Below is a small trained network, with its code and all its weights. Each question gives an input and a class and asks what happens when units are switched off, that is, made to give their printed mean instead of their output.

import numpy as np


def w(rows, s, z=0):
    codes = np.array(rows[::2]) - 128.0
    scale = np.full(codes.shape[1], s)
    scale[-1] = z or s
    return codes * scale


def f(y):
    return np.maximum(y, 0)


def log_softmax(a):
    a = a - a.max(-1, keepdims=True)
    return a - np.log(np.exp(a).sum(-1, keepdims=True))


def net(x, mask):
    res = np.array(x, float).reshape(1, 3) / 4 @ E
    y = f(res @ A[0][:, :-1].T + A[0][:, -1])
    res = res + np.where(mask, y, B[0][:, -1]) @ B[0][:, :-1]
    return log_softmax(res[-1] @ U[:, :-1].T + U[:, -1])


A, B = {}, {}
E = w([
[151,159,2,165,133,126,154,76,141],'x0',
[234,211,169,160,132,151,97,124,163],'x1',
[182,37,101,122,134,134,27,132,154],'x2',
],0.0057)
A[0] = w([
[97,184,145,126,128,126,173,128,123,119],'neuron 0',
[100,180,141,129,128,125,167,127,125,107],'neuron 1',
[173,168,149,130,126,132,122,128,130,81],'neuron 2',
[101,173,144,125,130,129,165,128,125,86],'neuron 3',
[134,136,128,131,128,125,126,132,124,254],'neuron 4',
[88,97,116,125,125,129,140,131,123,109],'neuron 5',
[122,113,168,118,128,125,124,133,132,85],'neuron 6',
[108,112,123,130,128,133,139,130,130,182],'neuron 7',
[174,166,146,133,128,130,115,129,134,136],'neuron 8',
[149,164,2,138,129,120,144,117,132,100],'neuron 9',
[199,183,150,138,128,135,112,128,133,89],'neuron 10',
[104,98,250,122,127,121,114,145,123,95],'neuron 11',
[137,138,91,135,131,130,137,124,130,88],'neuron 12',
[134,115,123,125,130,129,115,132,130,100],'neuron 13',
[124,121,163,127,134,127,124,124,131,146],'neuron 14',
[165,78,109,125,130,129,78,128,131,77],'neuron 15',
[164,79,113,126,129,127,82,129,132,118],'neuron 16',
[43,64,97,121,128,127,153,130,121,74],'neuron 17',
],0.021,0.0082)
B[0] = w([
[130,50,142,153,120,126,120,136,140,215],'neuron 0',
[131,59,146,156,122,127,120,138,131,199],'neuron 1',
[131,160,162,141,138,74,112,140,104,170],'neuron 2',
[133,72,151,169,120,127,113,144,118,183],'neuron 3',
[106,101,41,4,112,143,164,86,240,251],'neuron 4',
[130,149,154,119,132,82,124,127,135,181],'neuron 5',
[136,146,144,145,128,162,131,126,104,158],'neuron 6',
[129,138,105,94,133,106,135,117,161,192],'neuron 7',
[119,151,137,108,137,73,130,125,134,195],'neuron 8',
[133,178,204,119,118,229,128,132,110,240],'neuron 9',
[122,167,174,129,141,43,116,136,109,203],'neuron 10',
[138,182,183,132,121,224,132,126,109,254],'neuron 11',
[138,148,146,150,131,158,126,129,101,151],'neuron 12',
[130,113,145,142,124,122,126,135,124,141],'neuron 13',
[127,138,130,116,125,155,130,122,130,173],'neuron 14',
[130,54,166,182,121,121,114,151,113,202],'neuron 15',
[121,49,157,152,113,124,138,135,146,215],'neuron 16',
[132,177,185,127,142,29,109,137,113,232],'neuron 17',
],0.033,0.0083)
U = w([
[148,178,155,119,114,227,138,119,109,115],'0',
[118,170,137,111,153,26,104,134,122,103],'1',
[127,4,124,196,106,132,120,155,142,113],'2',
[103,122,46,55,124,140,173,62,177,253],'3',
[138,135,95,156,133,133,129,125,101,102],'4',
[133,134,93,167,133,135,123,130,92,104],'5',
[140,137,93,163,151,133,133,126,97,104],'6',
[132,141,84,158,142,133,126,131,107,104],'7',
],0.012,0.0041)

Each question gives the input, the list of numbers given to net, and the class t.
The units are the neurons (one row each of A and B). Each row of codes is followed by its name. A weight is (code - 128) times the scale printed after its matrix; where a second scale follows, it is the last column's (A, B and U).
mask holds one flag per neuron, in row order. A switched-off neuron (its flag False) gives its mean, the last column of its row in B, instead of its output. The means were averaged over made-up inputs and are rounded, as every weight is.
A unit's drop is (log p(t) with every unit on - log p(t) with that unit switched off) / (log p(t) with every unit on - log p(t) with every unit switched off).
The circuit of an input: a set's keep is (log p(t) with only the set's units on - log p(t) with every unit switched off) / (log p(t) with every unit on - log p(t) with every unit switched off). Starting from the 12 units with the biggest drops (on a tie, the unit counted first), units are removed one at a time, each time the one whose removal leaves the highest keep (on an exact tie, the one counted first), for as long as the keep stays at least 0.8.
circuit, biggest first: the units of the circuit, biggest drop first
unit that matters most: the unit with the biggest drop
k most important neurons: the k neurons with the biggest drops, biggest first
drop when u is switched off: that unit's drop, to one decimal
input [5,-7,-7], class 1: 2 most important neurons => (neuron 17; neuron 16)
input [5,2,-8], class 2: most important neuron => (neuron 0)
input [3,3,0], class 3: circuit, biggest first => (neuron 11; neuron 17; neuron 15)
input [8,2,8], class 0: 2 most important neurons => (neuron 9; neuron 0)
input [2,2,-2], class 3: 2 most important neurons => (neuron 11; neuron 17)
input [6,2,-7], class 2: 3 most important neurons => (neuron 0; neuron 1; neuron 11)
input [3,3,-3], class 3: circuit, biggest first => (neuron 11; neuron 17; neuron 15)
input [5,7,3], class 1: 3 most important neurons => (neuron 10; neuron 11; neuron 8)
input [-3,4,-3], class 1: 4 most important neurons => (neuron 9; neuron 10; neuron 2; neuron 8)
input [6,-4,6], class 0: 4 most important neurons => (neuron 9; neuron 0; neuron 1; neuron 3)
input [4,-5,-4], class 1: 2 most important neurons => (neuron 17; neuron 11)
input [-5,-3,5], class 0: 4 most important neurons => (neuron 11; neuron 0; neuron 1; neuron 3)
input [0,-7,-8], class 2: 4 most important neurons => (neuron 0; neuron 1; neuron 3; neuron 10)
input [8,-4,3], class 0: unit that matters most => neuron 9
input [-4,-7,-8], class 2: 3 most important neurons => (neuron 0; neuron 1; neuron 3)
input [3,5,6], class 2: 3 most important neurons => (neuron 16; neuron 15; neuron 17)
input [1,-3,3], class 3: 2 most important neurons => (neuron 10; neuron 0)
input [6,-8,1], class 1: drop when neuron 17 is switched off => 6.1
input [-5,2,-7], class 2: drop when neuron 9 is switched off => 0.2
input [7,-2,5], class 0: circuit, biggest first => (neuron 9)
input [0,-7,3], class 1: drop when neuron 17 is switched off => 0.1
input [-7,-4,3], class 0: drop when neuron 14 is switched off => 0.0
